Here is a tiny trained network, its code and every weight. The questions are about switching its units off for an input and a target symbol, where a switched-off unit gives its printed mean instead of its output.

import numpy as np


def w(rows, s, z=0):
    codes = np.array(rows[::2]) - 128.0
    scale = np.full(codes.shape[1], s)
    scale[-1] = z or s
    return codes * scale


def norm(h):
    return h / np.sqrt((h * h).mean(-1, keepdims=True) + 1e-5)


def f(y):
    return y / 2 * (1 + np.tanh(0.7978845608 * (y + 0.044715 * y**3)))


def softmax(a):
    e = np.exp(a - a.max(-1, keepdims=True))
    return e / e.sum(-1, keepdims=True)


def log_softmax(a):
    a = a - a.max(-1, keepdims=True)
    return a - np.log(np.exp(a).sum(-1, keepdims=True))


def net(x, mask):
    ids = ['αβδεζηθμξπστψω'.index(c) for c in x.split()]
    T = len(ids)
    res = E[ids] + P[:T]
    u = 0
    for l in range(2):
        r = norm(res)
        for j in range(3):
            rows = slice(2 * j, 2 * j + 2)
            q, k, v = (r @ M[l][rows].T for M in (Q, K, V))
            z = softmax(np.where(np.tri(T) > 0, q @ k.T / 2**0.5, -1e9)) @ v
            o = O[l][rows]
            res = res + np.where(mask[u + j], z, o[:, -1]) @ o[:, :-1]
        u += 3
        y = f(norm(res) @ A[l][:, :-1].T + A[l][:, -1])
        res = res + np.where(mask[u : u + 4], y, B[l][:, -1]) @ B[l][:, :-1]
        u += 4
    return log_softmax(norm(res)[-1] @ U[:, :-1].T + U[:, -1])


Q, K, V, O, A, B = {}, {}, {}, {}, {}, {}
E = w([
[143,158,165,71,119,104,85,139],'α',
[63,126,185,109,163,160,134,118],'β',
[103,68,187,132,157,115,123,126],'δ',
[89,112,165,190,115,124,94,81],'ε',
[93,188,251,143,43,144,96,157],'ζ',
[155,130,123,127,70,77,101,113],'η',
[110,84,152,62,185,106,141,113],'θ',
[154,73,124,102,147,100,164,86],'μ',
[117,151,104,149,157,71,143,86],'ξ',
[60,121,107,89,88,121,123,80],'π',
[156,121,130,119,150,87,165,177],'σ',
[90,192,103,114,137,91,165,133],'τ',
[163,176,167,23,158,154,192,109],'ψ',
[170,189,151,173,124,193,133,163],'ω',
],0.026)
P = w([
[125,161,247,131,100,83,184,96],'0',
[129,145,224,133,100,81,177,105],'1',
[124,139,203,131,108,79,176,113],'2',
[123,131,182,129,115,82,156,117],'3',
[125,122,164,127,120,81,148,129],'4',
[126,120,146,129,119,86,138,135],'5',
[120,115,129,128,124,89,131,144],'6',
[122,109,113,126,126,91,124,150],'7',
[121,106,95,124,133,92,116,154],'8',
[117,100,81,128,138,96,105,158],'9',
[111,96,61,124,145,97,100,160],'10',
[110,88,53,124,141,101,89,168],'11',
[106,85,37,122,150,105,85,173],'12',
],0.014)
Q[0] = w([
[133,139,178,62,178,41,5,111],'0.h0',
[187,170,80,137,147,243,140,180],'0.h0',
[170,152,78,159,122,248,173,129],'0.h1',
[143,167,74,156,117,207,168,97],'0.h1',
[154,158,118,148,160,180,121,122],'0.h2',
[146,143,125,157,135,117,139,137],'0.h2',
],0.012)
K[0] = w([
[112,94,64,149,142,159,89,159],'0.h0',
[118,155,251,116,134,102,101,73],'0.h0',
[152,128,187,103,92,124,154,74],'0.h1',
[142,157,201,110,125,117,165,100],'0.h1',
[158,150,160,137,120,156,138,102],'0.h2',
[130,137,126,155,136,128,126,153],'0.h2',
],0.016)
V[0] = w([
[154,154,164,55,142,132,107,219],'0.h0',
[65,89,173,253,154,137,116,184],'0.h0',
[141,83,118,123,100,137,98,123],'0.h1',
[85,91,164,67,92,167,169,88],'0.h1',
[105,115,137,91,136,104,51,123],'0.h2',
[158,114,69,102,168,110,162,111],'0.h2',
],0.0071)
O[0] = w([
[136,123,166,162,214,147,113,218,177],'0.h0',
[133,87,88,209,82,98,124,169,2],'0.h0',
[194,92,123,80,131,234,118,1,70],'0.h1',
[115,148,116,143,140,160,37,44,148],'0.h1',
[96,120,67,79,120,89,128,158,253],'0.h2',
[99,130,163,144,139,96,145,62,71],'0.h2',
],0.0072,0.0029)
A[0] = w([
[135,188,70,200,33,94,98,143,165],'0.n0',
[57,34,148,224,161,232,203,73,251],'0.n1',
[107,43,109,146,120,124,255,91,11],'0.n2',
[156,215,101,108,178,208,132,144,78],'0.n3',
],0.0062,0.0016)
B[0] = w([
[207,121,139,122,99,130,177,135,248],'0.n0',
[239,185,152,69,138,82,53,171,207],'0.n1',
[185,125,140,226,157,75,84,54,151],'0.n2',
[166,115,49,129,89,173,249,95,106],'0.n3',
],0.011,0.0017)
Q[1] = w([
[188,169,102,111,151,115,193,98],'1.h0',
[101,66,146,200,107,173,73,88],'1.h0',
[162,102,154,124,126,174,120,136],'1.h1',
[130,107,110,177,129,247,164,99],'1.h1',
[154,109,153,14,93,47,50,131],'1.h2',
[115,138,73,169,102,229,75,102],'1.h2',
],0.014)
K[1] = w([
[182,166,77,113,151,96,163,100],'1.h0',
[106,158,228,169,124,157,95,78],'1.h0',
[115,137,161,148,112,89,120,109],'1.h1',
[108,133,249,149,93,116,136,110],'1.h1',
[120,64,18,123,157,142,129,130],'1.h2',
[121,124,239,127,116,97,78,113],'1.h2',
],0.016)
V[1] = w([
[135,103,168,152,127,146,80,116],'1.h0',
[70,177,154,96,100,120,52,160],'1.h0',
[79,158,89,162,117,72,36,156],'1.h1',
[190,118,170,86,75,158,99,151],'1.h1',
[4,150,208,66,2,133,150,139],'1.h2',
[184,246,102,217,96,72,80,83],'1.h2',
],0.0075)
O[1] = w([
[185,191,65,139,220,69,134,120,84],'1.h0',
[142,187,123,157,141,211,170,126,253],'1.h0',
[158,254,206,189,169,69,51,28,167],'1.h1',
[251,102,114,109,141,231,65,146,155],'1.h1',
[34,31,13,160,113,159,75,149,237],'1.h2',
[162,209,29,64,179,63,153,185,142],'1.h2',
],0.0069,0.0045)
A[1] = w([
[210,140,243,66,167,22,206,254,127],'1.n0',
[190,75,65,140,98,65,207,61,2],'1.n1',
[86,155,228,23,11,133,152,126,117],'1.n2',
[147,50,110,34,204,85,232,17,171],'1.n3',
],0.0058,0.0027)
B[1] = w([
[121,107,67,172,169,181,125,98,254],'1.n0',
[8,187,237,169,190,153,96,134,140],'1.n1',
[169,74,109,82,168,71,139,124,204],'1.n2',
[100,119,152,133,44,174,186,149,176],'1.n3',
],0.012,0.0067)
U = w([
[156,22,123,238,231,116,111,107,91],'α',
[167,103,37,213,149,206,212,196,161],'β',
[194,148,146,58,159,152,232,34,128],'δ',
[132,55,248,143,124,100,118,42,101],'ε',
[43,128,103,179,141,43,134,166,151],'ζ',
[67,189,145,68,224,248,95,166,3],'η',
[65,124,75,127,82,191,70,2,89],'θ',
[94,23,147,88,104,196,185,195,101],'μ',
[134,187,93,197,84,253,119,174,191],'ξ',
[230,84,73,181,29,54,138,107,158],'π',
[183,119,98,38,154,111,50,199,161],'σ',
[117,212,195,144,96,177,99,199,105],'τ',
[101,221,38,118,135,97,243,134,76],'ψ',
[169,163,110,251,130,137,32,100,89],'ω',
],0.011,0.0061)

Each question gives the input, a string of symbols that net reads in full, and the target symbol t.
The units are the heads (2 rows each of Q, K, V and O) and the neurons (one row each of A and B). Each row of codes is followed by its name. A weight is (code - 128) times the scale printed after its matrix; where a second scale follows, it is the last column's (O, A, B and U).
mask holds one flag per unit, layer by layer, with each layer's heads first. A switched-off unit (its flag False) gives its mean, the last column of its rows in O or B, instead of its output. The means were averaged over made-up inputs and are rounded, as every weight is.
A unit's drop is (log p(t) with every unit on - log p(t) with that unit switched off) / (log p(t) with every unit on - log p(t) with every unit switched off).
The circuit of an input: a set's keep is (log p(t) with only the set's units on - log p(t) with every unit switched off) / (log p(t) with every unit on - log p(t) with every unit switched off). Starting from the 12 units with the biggest drops (on a tie, the unit counted first), units are removed one at a time, each time the one whose removal leaves the highest keep (on an exact tie, the one counted first), for as long as the keep stays at least 0.8.
units of the circuit, in order: the units of the circuit, biggest drop first
most important unit: the unit with the biggest drop
k most important neurons: the k neurons with the biggest drops, biggest first
top k neurons in layer l: the k neurons of layer l with the biggest drops, biggest first
which heads matter: for each layer, one digit per head in row order, 1 if its drop is at least 0.15 and else 0, layers parted by /
input σ α τ τ μ α α α α, target η: units of the circuit, in order -> [0.h0; 1.n0]
input β ε μ ε α ε σ, target α: most important unit -> 1.n0
input α δ β η π α η ψ δ, target μ: which heads matter -> 000 / 011
input π α δ τ π η α η α η α ψ α, target μ: which heads matter -> 000 / 011
input α θ τ η τ α α η α θ ε α θ, target μ: which heads matter -> 010 / 000
input η α α α β δ ζ α θ σ β, target α: 2 most important neurons -> [0.n1; 1.n0]
input α α τ τ α α α α θ, target ε: which heads matter -> 000 / 001
input α α α α δ ε α δ μ, target ε: which heads matter -> 100 / 000
input α μ τ ψ δ η ψ ξ, target μ: 2 most important neurons -> [0.n3; 1.n3]
input δ ε α η ζ, target σ: 3 most important neurons -> [1.n2; 0.n0; 1.n3]
input α α θ α α α ξ α μ ζ α, target δ: which heads matter -> 000 / 001
input τ α ω α α ψ η τ η ψ θ θ α, target ε: which heads matter -> 000 / 001
input η σ ψ τ α ω μ π η α ψ, target μ: units of the circuit, in order -> [1.n3; 1.h0]
input η μ α τ α η, target ζ: units of the circuit, in order -> [1.n1; 0.n1; 1.h1]
input η ω ω τ, target β: 2 most important neurons -> [0.n3; 1.n0]
input σ ε α π ξ α α τ η δ δ μ δ, target δ: units of the circuit, in order -> [1.h2; 0.n2]
input σ α α η β ω η α ξ ξ τ α, target ζ: most important unit -> 1.h1
input τ η ω σ, target β: top 2 neurons in layer 1 -> [1.n0; 1.n2]
input ε α ζ η δ, target σ: which heads matter -> 010 / 011
input σ η α σ α, target α: units of the circuit, in order -> [1.n0; 0.h0]
input α π α α, target θ: most important unit -> 1.h2
input ω α α δ δ τ τ ε ε, target ζ: units of the circuit, in order -> [1.h1; 1.n0]
input ζ σ η τ β ε μ ε, target δ: units of the circuit, in order -> [1.h2; 0.n1; 0.n2]
